Below are the code and all the weights of a small trained network. Each question names an input and a target symbol and asks about switching units off, where a switched-off unit gives its printed mean instead of its output.

import numpy as np


def w(rows, s, z=0):
    codes = np.array(rows[::2]) - 128.0
    scale = np.full(codes.shape[1], s)
    scale[-1] = z or s
    return codes * scale


def f(y):
    return np.maximum(y, 0)


def softmax(a):
    e = np.exp(a - a.max(-1, keepdims=True))
    return e / e.sum(-1, keepdims=True)


def log_softmax(a):
    a = a - a.max(-1, keepdims=True)
    return a - np.log(np.exp(a).sum(-1, keepdims=True))


def net(x, mask):
    ids = ['ΔΞΠαβγεζθσψ'.index(c) for c in x.split()]
    T = len(ids)
    res = E[ids] + P[:T]
    u = 0
    for l in range(2):
        q, k, v = (res @ M[l].T for M in (Q, K, V))
        z = softmax(np.where(np.tri(T) > 0, q @ k.T / 2**0.5, -1e9)) @ v
        res = res + np.where(mask[u], z, O[l][:, -1]) @ O[l][:, :-1]
        u += 1
        y = f(res @ A[l][:, :-1].T + A[l][:, -1])
        res = res + np.where(mask[u : u + 16], y, B[l][:, -1]) @ B[l][:, :-1]
        u += 16
    return log_softmax(res[-1] @ U[:, :-1].T + U[:, -1])


Q, K, V, O, A, B = {}, {}, {}, {}, {}, {}
E = w([
[69,122,53],'Δ',
[40,231,218],'Ξ',
[35,8,179],'Π',
[112,127,128],'α',
[88,161,59],'β',
[122,125,172],'γ',
[147,182,121],'ε',
[171,136,185],'ζ',
[192,133,143],'θ',
[6,165,173],'σ',
[170,144,94],'ψ',
],0.02)
P = w([
[217,143,159],'0',
[205,176,177],'1',
[223,199,179],'2',
[221,206,194],'3',
[211,229,202],'4',
[209,231,214],'5',
[211,241,215],'6',
[190,236,219],'7',
[190,251,208],'8',
],0.0024)
Q[0] = w([
[222,255,177],'L0H0',
[142,84,58],'L0H0',
],0.0087)
K[0] = w([
[7,55,219],'L0H0',
[174,128,52],'L0H0',
],0.014)
V[0] = w([
[100,2,134],'L0H0',
[32,255,205],'L0H0',
],0.0026)
O[0] = w([
[127,40,176,109],'L0H0',
[34,186,254,252],'L0H0',
],0.0083,0.0024)
A[0] = w([
[78,83,192,163],'L0N0',
[150,69,168,169],'L0N1',
[135,153,90,223],'L0N2',
[3,101,64,253],'L0N3',
[173,109,204,32],'L0N4',
[95,179,126,116],'L0N5',
[189,112,142,113],'L0N6',
[135,192,33,94],'L0N7',
[164,68,129,143],'L0N8',
[150,51,96,182],'L0N9',
[150,23,84,214],'L0N10',
[136,84,113,49],'L0N11',
[251,211,130,130],'L0N12',
[145,156,191,97],'L0N13',
[118,240,111,36],'L0N14',
[149,132,171,119],'L0N15',
],0.011,0.0049)
B[0] = w([
[96,192,170,242],'L0N0',
[207,185,157,182],'L0N1',
[89,74,104,183],'L0N2',
[65,41,164,254],'L0N3',
[166,183,69,168],'L0N4',
[74,195,123,196],'L0N5',
[169,36,139,155],'L0N6',
[139,168,2,172],'L0N7',
[122,164,130,149],'L0N8',
[70,198,182,152],'L0N9',
[82,178,210,165],'L0N10',
[143,99,113,131],'L0N11',
[157,41,53,238],'L0N12',
[139,182,145,215],'L0N13',
[133,154,65,209],'L0N14',
[161,195,105,178],'L0N15',
],0.0056,0.0072)
Q[1] = w([
[24,254,133],'L1H0',
[109,49,80],'L1H0',
],0.0095)
K[1] = w([
[85,255,120],'L1H0',
[156,148,17],'L1H0',
],0.0093)
V[1] = w([
[61,80,96],'L1H0',
[2,153,150],'L1H0',
],0.0079)
O[1] = w([
[151,1,148,125],'L1H0',
[7,230,92,252],'L1H0',
],0.0058,0.016)
A[1] = w([
[173,205,133,95],'L1N0',
[103,17,107,59],'L1N1',
[140,149,168,125],'L1N2',
[121,198,96,27],'L1N3',
[120,148,213,101],'L1N4',
[32,113,214,56],'L1N5',
[216,160,243,140],'L1N6',
[68,116,49,109],'L1N7',
[253,2,118,42],'L1N8',
[123,17,61,141],'L1N9',
[40,143,83,165],'L1N10',
[118,177,124,74],'L1N11',
[97,136,22,93],'L1N12',
[144,122,172,82],'L1N13',
[90,104,147,254],'L1N14',
[156,160,158,113],'L1N15',
],0.008,0.0069)
B[1] = w([
[140,95,97,166],'L1N0',
[53,97,86,133],'L1N1',
[114,132,106,147],'L1N2',
[131,44,103,179],'L1N3',
[148,171,99,169],'L1N4',
[254,115,42,221],'L1N5',
[156,217,195,155],'L1N6',
[175,177,166,182],'L1N7',
[86,65,131,156],'L1N8',
[48,53,32,147],'L1N9',
[145,64,139,253],'L1N10',
[77,63,127,173],'L1N11',
[156,223,131,171],'L1N12',
[128,109,124,130],'L1N13',
[103,81,204,189],'L1N14',
[128,134,112,143],'L1N15',
],0.0069,0.018)
U = w([
[126,71,50,33],'Δ',
[105,124,74,78],'Ξ',
[60,78,254,254],'Π',
[202,157,41,174],'α',
[84,194,75,37],'β',
[46,147,163,227],'γ',
[176,89,119,210],'ε',
[109,202,228,91],'ζ',
[221,179,162,79],'θ',
[50,74,117,40],'σ',
[125,92,163,153],'ψ',
],0.0096,0.0055)

Each question gives the input, a string of symbols that net reads in full, and the target symbol t.
The units are the heads (2 rows each of Q, K, V and O) and the neurons (one row each of A and B). Each row of codes is followed by its name. A weight is (code - 128) times the scale printed after its matrix; where a second scale follows, it is the last column's (O, A, B and U).
mask holds one flag per unit, layer by layer, with each layer's heads first. A switched-off unit (its flag False) gives its mean, the last column of its rows in O or B, instead of its output. The means were averaged over made-up inputs and are rounded, as every weight is.
A unit's drop is (log p(t) with every unit on - log p(t) with that unit switched off) / (log p(t) with every unit on - log p(t) with every unit switched off).
The circuit of an input: a set's keep is (log p(t) with only the set's units on - log p(t) with every unit switched off) / (log p(t) with every unit on - log p(t) with every unit switched off). Starting from the 12 units with the biggest drops (on a tie, the unit counted first), units are removed one at a time, each time the one whose removal leaves the highest keep (on an exact tie, the one counted first), for as long as the keep stays at least 0.8.
units of the circuit, in order: the units of the circuit, biggest drop first
k most important neurons: the k neurons with the biggest drops, biggest first
k most important neurons of layer l: the k neurons of layer l with the biggest drops, biggest first
drop of u: that unit's drop, to one decimal
input ζ Ξ α, target β: 3 most important neurons of layer 1 => [L1N5 L1N12 L1N8]
input Δ ψ α ε ζ, target θ: units of the circuit, in order => [L1H0 L1N6]
input Δ θ Δ, target σ: units of the circuit, in order => [L1H0 L0N3 L1N9 L1N5]
input Ξ ζ ε σ Δ γ ε θ, target γ: units of the circuit, in order => [L0H0 L1H0]
input ε ζ Δ, target σ: 2 most important neurons => [L0N3 L1N5]
input ζ β ε ε ε σ ψ ε, target γ: units of the circuit, in order => [L1N5]
input ε ζ ε Δ ζ σ Δ ε θ, target γ: units of the circuit, in order => [L0H0 L1N5 L1H0]
input σ Δ α ψ β Δ Ξ ε ψ, target β: 2 most important neurons => [L1N12 L0N3]
input ε σ ε ζ, target γ: 2 most important neurons of layer 1 => [L1N5 L1N11]
input α ε ε α ε θ, target ε: units of the circuit, in order => [L1H0 L0N12 L0N6]
input Δ ε ε Π θ, target θ: 3 most important neurons => [L0N6 L0N12 L0N0]
input ζ ε γ, target ζ: 4 most important neurons of layer 1 => [L1N5 L1N6 L1N10 L1N3]
input ζ ζ ε α ζ, target θ: 2 most important neurons => [L1N6 L0N3]
input Π γ Ξ ζ, target ζ: drop of L1N12 => -0.2
input ε ε ζ Δ α ε σ γ ζ, target γ: drop of L1H0 => 1.0
input ζ ε Δ γ Ξ ζ ε, target β: drop of L0H0 => 0.3
input γ ζ ε β σ β ψ, target γ: drop of L1N5 => 0.6
